Below are the code and all the weights of a small trained network. Each question names an input and a class and asks about switching units off, where a switched-off unit gives its printed mean instead of its output.

import numpy as np


def w(rows, s, z=0):
    codes = np.array(rows[::2]) - 128.0
    scale = np.full(codes.shape[1], s)
    scale[-1] = z or s
    return codes * scale


def norm(h):
    return h / np.sqrt((h * h).mean(-1, keepdims=True) + 1e-5)


def f(y):
    return y / 2 * (1 + np.tanh(0.7978845608 * (y + 0.044715 * y**3)))


def log_softmax(a):
    a = a - a.max(-1, keepdims=True)
    return a - np.log(np.exp(a).sum(-1, keepdims=True))


def net(x, mask):
    res = np.array(x, float).reshape(1, 6) / 4 @ E
    u = 0
    for l in range(3):
        y = f(norm(res) @ A[l][:, :-1].T + A[l][:, -1])
        res = res + np.where(mask[u : u + 5], y, B[l][:, -1]) @ B[l][:, :-1]
        u += 5
    return log_softmax(norm(res)[-1] @ U[:, :-1].T + U[:, -1])


A, B = {}, {}
E = w([
[102,76,173,132,51,69,144,152,93],'x0',
[137,200,87,1,58,203,128,121,72],'x1',
[164,104,214,54,82,85,136,126,124],'x2',
[60,83,73,166,55,113,64,124,139],'x3',
[112,122,87,74,170,178,27,78,238],'x4',
[94,91,74,85,41,221,83,250,105],'x5',
],0.0028)
A[0] = w([
[118,39,193,91,49,111,90,163,183,67],'0.n0',
[97,95,79,160,85,145,84,141,151,30],'0.n1',
[132,148,80,103,206,222,83,153,198,4],'0.n2',
[96,112,53,155,61,142,68,113,143,47],'0.n3',
[141,175,111,2,78,174,126,110,96,34],'0.n4',
],0.0086,0.0027)
B[0] = w([
[204,104,186,111,105,27,49,200,100,214],'0.n0',
[50,109,84,179,60,96,111,64,134,187],'0.n1',
[186,42,44,84,225,203,67,216,153,254],'0.n2',
[2,75,81,166,92,121,148,63,147,215],'0.n3',
[122,209,130,2,103,145,229,79,91,252],'0.n4',
],0.0063,0.0053)
A[1] = w([
[174,185,197,168,231,89,122,2,216,45],'1.n0',
[102,117,157,142,72,214,75,180,148,9],'1.n1',
[110,127,135,167,92,187,68,138,190,18],'1.n2',
[177,125,74,153,238,230,63,152,187,94],'1.n3',
[159,150,133,222,93,186,177,196,56,89],'1.n4',
],0.0088,0.0015)
B[1] = w([
[88,124,250,141,178,113,169,1,158,224],'1.n0',
[125,151,146,136,119,89,177,82,116,137],'1.n1',
[100,121,98,125,105,127,160,110,101,142],'1.n2',
[191,52,70,89,221,170,100,147,144,254],'1.n3',
[115,163,107,161,147,144,131,216,149,156],'1.n4',
],0.0099,0.0071)
A[2] = w([
[137,213,114,181,119,197,148,205,136,42],'2.n0',
[121,255,138,13,79,203,156,112,126,2],'2.n1',
[63,155,96,155,58,162,87,104,148,38],'2.n2',
[236,168,145,132,138,171,95,80,109,29],'2.n3',
[143,103,84,188,169,90,77,110,146,87],'2.n4',
],0.0093,0.00087)
B[2] = w([
[102,203,129,170,148,145,125,191,149,154],'2.n0',
[254,236,79,162,36,189,205,71,61,254],'2.n1',
[61,97,88,194,112,121,135,101,132,168],'2.n2',
[73,69,120,161,87,101,182,131,123,157],'2.n3',
[96,151,118,52,93,171,137,149,105,176],'2.n4',
],0.0081,0.0062)
U = w([
[173,106,202,106,87,31,59,193,112,9],'0',
[102,208,145,195,162,126,149,232,143,7],'1',
[210,214,97,86,63,161,204,84,69,254],'2',
[166,50,45,64,226,190,104,145,152,241],'3',
[18,76,53,164,64,103,117,97,121,81],'4',
[113,125,254,136,198,93,168,26,160,145],'5',
],0.008,0.00093)

Each question gives the input, the list of numbers given to net, and the class t.
The units are the neurons (one row each of A and B). Each row of codes is followed by its name. A weight is (code - 128) times the scale printed after its matrix; where a second scale follows, it is the last column's (A, B and U).
mask holds one flag per neuron, layer by layer. A switched-off neuron (its flag False) gives its mean, the last column of its row in B, instead of its output. The means were averaged over made-up inputs and are rounded, as every weight is.
A unit's drop is (log p(t) with every unit on - log p(t) with that unit switched off) / (log p(t) with every unit on - log p(t) with every unit switched off).
The circuit of an input: a set's keep is (log p(t) with only the set's units on - log p(t) with every unit switched off) / (log p(t) with every unit on - log p(t) with every unit switched off). Starting from the 12 units with the biggest drops (on a tie, the unit counted first), units are removed one at a time, each time the one whose removal leaves the highest keep (on an exact tie, the one counted first), for as long as the keep stays at least 0.8.
units of the circuit, in order: the units of the circuit, biggest drop first
most important unit: the unit with the biggest drop
k most important neurons: the k neurons with the biggest drops, biggest first
k most important neurons of layer l: the k neurons of layer l with the biggest drops, biggest first
input [-5,-3,-7,7,-5,-3], class 4: most important neuron : 0.n2
input [-2,-7,-4,8,-8,-4], class 1: units of the circuit, in order : 1.n4; 0.n3; 0.n4; 1.n3
input [2,-3,1,-8,-2,6], class 1: units of the circuit, in order : 0.n2; 0.n4; 1.n4
input [-4,1,4,-5,-7,-5], class 5: 2 most important neurons : 0.n4; 1.n0
input [1,-3,-4,-6,-3,1], class 1: units of the circuit, in order : 1.n4; 0.n2; 0.n4
input [3,-8,-5,-8,-2,8], class 1: units of the circuit, in order : 0.n2; 1.n4
input [-3,-2,0,4,-7,-4], class 5: 3 most important neurons : 0.n2; 1.n0; 0.n0
input [0,-4,-6,-2,-5,8], class 1: 2 most important neurons : 1.n4; 0.n2
input [3,2,6,-3,4,-5], class 5: units of the circuit, in order : 1.n0; 0.n2
input [-2,2,-7,6,-1,-7], class 5: 2 most important neurons of layer 0 : 0.n2; 0.n1
input [-2,-2,-8,6,-8,-7], class 5: units of the circuit, in order : 0.n2; 2.n1
input [-5,-3,8,-3,-1,4], class 0: units of the circuit, in order : 0.n0; 2.n1; 1.n3
input [4,4,7,8,3,7], class 4: 4 most important neurons : 0.n3; 0.n1; 2.n2; 0.n0
input [-5,3,3,-1,2,-8], class 5: units of the circuit, in order : 1.n0
input [6,-7,-5,0,8,4], class 4: 2 most important neurons : 0.n1; 0.n3
input [2,2,-8,-4,-3,-4], class 5: 2 most important neurons : 0.n2; 1.n0
input [3,-1,5,-2,7,7], class 0: 2 most important neurons : 0.n0; 1.n3
input [6,-1,-3,-7,-7,-2], class 1: 2 most important neurons : 1.n4; 0.n4
input [-3,3,-3,1,-6,-3], class 1: 3 most important neurons : 0.n2; 0.n4; 1.n4
input [-5,3,4,-4,-7,-6], class 5: most important unit : 1.n0
